Below are the code and all the weights of a small trained network. Each question names an input and a class and asks about switching units off, where a switched-off unit gives its printed mean instead of its output.

import numpy as np


def w(rows, s, z=0):
    codes = np.array(rows[::2]) - 128.0
    scale = np.full(codes.shape[1], s)
    scale[-1] = z or s
    return codes * scale


def f(y):
    return y / 2 * (1 + np.tanh(0.7978845608 * (y + 0.044715 * y**3)))


def log_softmax(a):
    a = a - a.max(-1, keepdims=True)
    return a - np.log(np.exp(a).sum(-1, keepdims=True))


def net(x, mask):
    res = np.array(x, float).reshape(1, 3) / 4 @ E
    y = f(res @ A[0][:, :-1].T + A[0][:, -1])
    res = res + np.where(mask, y, B[0][:, -1]) @ B[0][:, :-1]
    return log_softmax(res[-1] @ U[:, :-1].T + U[:, -1])


A, B = {}, {}
E = w([
[156,219,160,102],'x0',
[188,84,139,122],'x1',
[110,66,248,98],'x2',
],0.016)
A[0] = w([
[74,37,96,177,113],'neuron 1',
[141,98,183,135,145],'neuron 2',
[245,89,129,122,82],'neuron 3',
[133,147,81,171,41],'neuron 4',
[206,108,39,142,20],'neuron 5',
[172,187,183,120,42],'neuron 6',
[35,156,128,136,87],'neuron 7',
[103,172,97,215,13],'neuron 8',
[128,124,243,137,141],'neuron 9',
[139,154,95,138,34],'neuron 10',
[86,80,163,90,3],'neuron 11',
],0.013,0.0038)
B[0] = w([
[66,213,29,118,250],'neuron 1',
[124,137,128,91,205],'neuron 2',
[88,145,147,250,204],'neuron 3',
[104,91,181,77,179],'neuron 4',
[88,85,186,86,211],'neuron 5',
[65,168,110,99,185],'neuron 6',
[150,75,204,251,181],'neuron 7',
[117,108,177,111,186],'neuron 8',
[144,132,136,131,252],'neuron 9',
[99,110,182,97,160],'neuron 10',
[83,73,135,81,200],'neuron 11',
],0.012)
U = w([
[113,55,173,33,53],'0',
[87,242,83,94,106],'1',
[127,96,163,253,115],'2',
[163,148,90,109,255],'3',
],0.013,0.009)

Each question gives the input, the list of numbers given to net, and the class t.
The units are the neurons (one row each of A and B). Each row of codes is followed by its name. A weight is (code - 128) times the scale printed after its matrix; where a second scale follows, it is the last column's (A, B and U).
mask holds one flag per neuron, in row order. A switched-off neuron (its flag False) gives its mean, the last column of its row in B, instead of its output. The means were averaged over made-up inputs and are rounded, as every weight is.
A unit's drop is (log p(t) with every unit on - log p(t) with that unit switched off) / (log p(t) with every unit on - log p(t) with every unit switched off).
The circuit of an input: a set's keep is (log p(t) with only the set's units on - log p(t) with every unit switched off) / (log p(t) with every unit on - log p(t) with every unit switched off). Starting from all 11 units, units are removed one at a time, each time the one whose removal leaves the highest keep (on an exact tie, the one counted first), for as long as the keep stays at least 0.8.
circuit, biggest first: the units of the circuit, biggest drop first
most important unit: the unit with the biggest drop
top k neurons: the k neurons with the biggest drops, biggest first
drop when u is switched off: that unit's drop, to one decimal
input [-7,-3,-7], class 0: top 3 neurons	[neuron 5; neuron 4; neuron 8]
input [5,5,-5], class 0: top 2 neurons	[neuron 1; neuron 5]
input [5,-6,-4], class 2: top 2 neurons	[neuron 7; neuron 1]
input [-3,2,2], class 3: most important unit	neuron 6
input [0,-3,-2], class 3: circuit, biggest first	[neuron 3; neuron 5; neuron 1]
input [-5,4,-1], class 1: top 2 neurons	[neuron 1; neuron 7]
input [4,2,-5], class 0: circuit, biggest first	[neuron 1; neuron 5]
input [3,3,3], class 3: top 3 neurons	[neuron 1; neuron 7; neuron 5]
input [-2,7,-6], class 2: top 2 neurons	[neuron 3; neuron 11]
input [7,-2,-7], class 0: circuit, biggest first	[neuron 1; neuron 4; neuron 8]
input [3,5,2], class 2: top 2 neurons	[neuron 1; neuron 3]
input [-3,-3,3], class 3: circuit, biggest first	[neuron 3; neuron 5; neuron 4; neuron 8]
input [-2,0,0], class 3: top 3 neurons	[neuron 6; neuron 3; neuron 1]
input [-2,-7,-8], class 0: most important unit	neuron 4
input [5,7,-1], class 2: top 2 neurons	[neuron 3; neuron 1]
input [8,5,-8], class 0: circuit, biggest first	[neuron 5; neuron 1]
input [3,3,-3], class 3: top 3 neurons	[neuron 1; neuron 7; neuron 11]
input [-8,-3,-1], class 1: drop when neuron 1 is switched off	1.2
input [-5,1,0], class 1: drop when neuron 1 is switched off	0.2
input [-1,6,-7], class 0: most important unit	neuron 5
input [-8,-4,1], class 1: drop when neuron 1 is switched off	1.3
input [-4,0,2], class 1: drop when neuron 1 is switched off	0.2
